Here is a tiny trained network, its code and every weight. The questions are about switching its units off for an input and a class, where a switched-off unit gives its printed mean instead of its output.

import numpy as np


def w(rows, s, z=0):
    codes = np.array(rows[::2]) - 128.0
    scale = np.full(codes.shape[1], s)
    scale[-1] = z or s
    return codes * scale


def norm(h):
    return h / np.sqrt((h * h).mean(-1, keepdims=True) + 1e-5)


def f(y):
    return np.maximum(y, 0)


def log_softmax(a):
    a = a - a.max(-1, keepdims=True)
    return a - np.log(np.exp(a).sum(-1, keepdims=True))


def net(x, mask):
    res = np.array(x, float).reshape(1, 6) / 4 @ E
    u = 0
    for l in range(2):
        y = f(norm(res) @ A[l][:, :-1].T + A[l][:, -1])
        res = res + np.where(mask[u : u + 16], y, B[l][:, -1]) @ B[l][:, :-1]
        u += 16
    return log_softmax(norm(res)[-1] @ U[:, :-1].T + U[:, -1])


A, B = {}, {}
E = w([
[150,226,85,198,140,97,164,180,72,223,155],'x0',
[97,201,109,120,116,58,69,166,140,46,110],'x1',
[166,133,210,230,97,108,252,80,56,29,128],'x2',
[110,180,227,8,118,79,172,106,131,167,209],'x3',
[155,153,150,77,98,224,153,245,99,102,116],'x4',
[110,233,133,109,174,188,169,59,169,153,9],'x5',
],0.0018)
A[0] = w([
[83,196,90,104,92,57,91,198,153,77,93,46],'L0N0',
[108,178,155,133,123,200,134,116,114,134,102,112],'L0N1',
[160,152,167,2,119,72,132,140,107,195,141,63],'L0N2',
[135,88,98,139,130,153,127,133,111,149,91,85],'L0N3',
[125,51,123,109,137,102,88,206,122,143,179,67],'L0N4',
[142,111,145,125,124,154,149,107,156,172,114,81],'L0N5',
[112,42,121,125,104,193,178,138,124,245,133,29],'L0N6',
[110,135,59,62,115,146,37,156,160,208,126,23],'L0N7',
[155,134,149,100,126,150,133,209,150,134,105,6],'L0N8',
[147,60,99,31,143,143,112,128,177,75,120,104],'L0N9',
[156,186,64,153,138,96,156,206,134,211,165,48],'L0N10',
[159,92,52,158,126,133,76,178,109,139,47,34],'L0N11',
[122,82,133,152,138,115,133,184,106,139,197,56],'L0N12',
[149,102,112,148,119,42,75,48,188,211,125,47],'L0N13',
[159,138,156,93,99,211,129,236,142,144,125,37],'L0N14',
[117,173,121,84,172,153,118,111,143,178,38,83],'L0N15',
],0.0049,0.0018)
B[0] = w([
[219,117,136,125,195,150,91,36,101,124,186,223],'L0N0',
[155,90,80,125,85,79,128,114,143,160,149,199],'L0N1',
[87,108,111,215,141,189,142,113,209,130,189,238],'L0N2',
[101,140,151,135,144,130,148,100,170,130,182,171],'L0N3',
[163,154,53,86,71,109,119,104,178,163,89,220],'L0N4',
[154,165,122,136,137,100,81,123,121,100,131,168],'L0N5',
[207,167,152,124,194,122,58,88,114,66,161,217],'L0N6',
[173,99,200,151,204,78,218,255,152,112,40,253],'L0N7',
[83,120,96,98,147,133,140,120,81,97,141,161],'L0N8',
[101,104,177,163,106,143,79,105,79,201,92,219],'L0N9',
[76,80,204,134,86,164,58,85,88,164,63,227],'L0N10',
[85,134,128,167,122,180,163,109,192,144,214,213],'L0N11',
[165,133,78,97,77,84,128,106,171,148,110,193],'L0N12',
[77,116,69,88,151,148,170,133,37,87,147,239],'L0N13',
[60,127,65,122,155,92,172,84,45,89,139,210],'L0N14',
[169,103,54,88,46,97,96,132,161,150,132,245],'L0N15',
],0.007,0.0032)
A[1] = w([
[40,166,81,79,164,99,157,142,33,75,121,68],'L1N0',
[198,182,162,107,186,139,69,118,123,83,158,3],'L1N1',
[99,131,83,70,110,202,150,188,46,74,129,83],'L1N2',
[189,149,224,180,101,92,254,219,109,77,65,44],'L1N3',
[103,146,108,109,101,164,64,80,106,144,150,108],'L1N4',
[107,192,171,183,103,139,83,178,66,208,110,57],'L1N5',
[79,188,197,48,131,105,153,141,162,193,222,89],'L1N6',
[208,167,143,113,171,134,71,127,104,106,153,44],'L1N7',
[135,117,138,151,104,105,144,87,104,102,143,156],'L1N8',
[74,116,234,107,75,160,39,126,108,110,47,20],'L1N9',
[135,73,112,142,152,112,125,101,140,134,123,124],'L1N10',
[145,243,72,69,80,160,138,99,181,151,36,29],'L1N11',
[74,160,108,189,131,204,132,160,199,101,159,26],'L1N12',
[158,136,84,85,15,65,103,193,158,137,149,47],'L1N13',
[73,152,155,163,125,187,153,140,211,117,191,52],'L1N14',
[92,99,196,121,78,164,85,122,112,158,78,78],'L1N15',
],0.0057,0.0017)
B[1] = w([
[52,65,54,131,144,118,165,123,72,124,168,209],'L1N0',
[203,174,162,122,185,105,108,124,89,101,179,173],'L1N1',
[72,121,74,132,156,93,122,77,120,116,162,168],'L1N2',
[131,87,145,97,205,108,158,254,162,165,46,188],'L1N3',
[145,125,175,143,160,99,177,187,130,126,90,229],'L1N4',
[91,113,213,90,74,150,100,64,79,140,91,154],'L1N5',
[128,98,92,203,99,216,75,134,142,49,107,159],'L1N6',
[152,150,207,120,180,134,155,78,121,88,170,182],'L1N7',
[119,129,95,80,180,147,83,175,171,179,110,246],'L1N8',
[105,139,181,175,66,166,114,88,69,232,106,165],'L1N9',
[122,213,161,121,58,144,149,138,93,93,134,252],'L1N10',
[213,60,79,92,32,98,102,113,146,122,160,182],'L1N11',
[71,110,163,134,90,182,90,143,195,75,171,173],'L1N12',
[216,119,80,92,73,127,144,78,179,114,92,196],'L1N13',
[88,192,129,175,99,157,95,181,184,89,147,183],'L1N14',
[101,189,155,158,120,97,112,88,73,155,106,173],'L1N15',
],0.0078,0.0036)
U = w([
[219,110,45,83,20,96,127,90,187,140,112,156],'0',
[61,156,139,202,101,217,97,159,218,76,181,155],'1',
[34,89,44,112,174,103,170,107,43,118,164,140],'2',
[94,154,227,152,81,129,98,84,55,214,67,138],'3',
[223,180,187,111,222,117,121,94,105,84,189,132],'4',
[141,101,148,108,200,114,161,255,176,166,43,139],'5',
[100,187,151,123,100,68,168,152,142,127,142,1],'6',
],0.007,0.0039)

Each question gives the input, the list of numbers given to net, and the class t.
The units are the neurons (one row each of A and B). Each row of codes is followed by its name. A weight is (code - 128) times the scale printed after its matrix; where a second scale follows, it is the last column's (A, B and U).
mask holds one flag per neuron, layer by layer. A switched-off neuron (its flag False) gives its mean, the last column of its row in B, instead of its output. The means were averaged over made-up inputs and are rounded, as every weight is.
A unit's drop is (log p(t) with every unit on - log p(t) with that unit switched off) / (log p(t) with every unit on - log p(t) with every unit switched off).
The circuit of an input: a set's keep is (log p(t) with only the set's units on - log p(t) with every unit switched off) / (log p(t) with every unit on - log p(t) with every unit switched off). Starting from the 12 units with the biggest drops (on a tie, the unit counted first), units are removed one at a time, each time the one whose removal leaves the highest keep (on an exact tie, the one counted first), for as long as the keep stays at least 0.8.
units of the circuit, in order: the units of the circuit, biggest drop first
top k neurons: the k neurons with the biggest drops, biggest first
k most important neurons of layer l: the k neurons of layer l with the biggest drops, biggest first
input [2,-8,-2,2,7,2], class 4: units of the circuit, in order : (L0N6)
input [-5,-8,-5,4,1,-5], class 4: top 3 neurons : (L0N6; L0N10; L0N15)
input [7,-5,5,-5,-6,-3], class 3: top 4 neurons : (L0N7; L0N14; L0N10; L0N2)
input [7,5,-1,-7,8,-1], class 2: top 3 neurons : (L0N14; L0N2; L0N8)
input [-6,7,-1,-7,-5,5], class 1: units of the circuit, in order : (L0N11; L1N12)
input [5,7,-8,-6,-1,-1], class 5: 3 most important neurons of layer 0 : (L0N7; L0N2; L0N6)
input [8,-8,4,-8,-7,-1], class 1: 3 most important neurons of layer 0 : (L0N9; L0N11; L0N3)
input [-3,-2,-1,6,6,5], class 1: 2 most important neurons of layer 0 : (L0N2; L0N13)
input [-8,-1,2,-7,-2,-3], class 3: top 3 neurons : (L0N9; L0N2; L1N9)
input [-1,-2,6,8,2,2], class 1: top 2 neurons : (L0N7; L0N2)
input [-6,3,-6,-7,6,0], class 1: top 2 neurons : (L0N11; L0N10)
input [7,-1,-8,1,-6,-5], class 5: 2 most important neurons of layer 0 : (L0N7; L0N9)
input [4,1,-2,-4,-3,-2], class 1: 4 most important neurons of layer 0 : (L0N11; L0N9; L0N3; L0N13)
input [-8,-6,6,-1,-8,-1], class 2: top 4 neurons : (L0N13; L0N10; L0N7; L0N2)
input [-1,-3,-7,6,-5,-1], class 5: 2 most important neurons of layer 0 : (L0N7; L0N11)
input [5,2,4,-2,-6,-8], class 0: units of the circuit, in order : (L0N12; L1N13)
input [3,-2,8,-3,6,3], class 5: units of the circuit, in order : (L1N3)
input [4,5,5,-4,2,5], class 0: top 3 neurons : (L0N7; L0N6; L0N2)
input [8,-7,-3,-5,-3,-4], class 3: 2 most important neurons of layer 0 : (L0N10; L0N0)
input [-3,-1,-8,-1,3,-6], class 5: units of the circuit, in order : (L0N7)
input [-6,-1,-8,8,7,3], class 1: 2 most important neurons of layer 0 : (L0N2; L0N10)
input [3,-4,7,-8,-7,1], class 1: top 2 neurons : (L0N7; L0N14)
input [1,-6,6,8,6,0], class 1: top 3 neurons : (L0N2; L0N7; L0N13)
input [4,2,4,-6,-5,-7], class 0: units of the circuit, in order : (L0N12; L1N13)
input [-1,8,-1,-7,8,-7], class 2: top 3 neurons : (L0N14; L0N15; L0N2)
input [6,-6,3,2,3,-3], class 3: 2 most important neurons of layer 1 : (L1N9; L1N5)
input [0,4,1,-1,-8,5], class 2: units of the circuit, in order : (L0N13)
input [2,8,-3,-4,7,-6], class 4: top 2 neurons : (L0N0; L0N13)
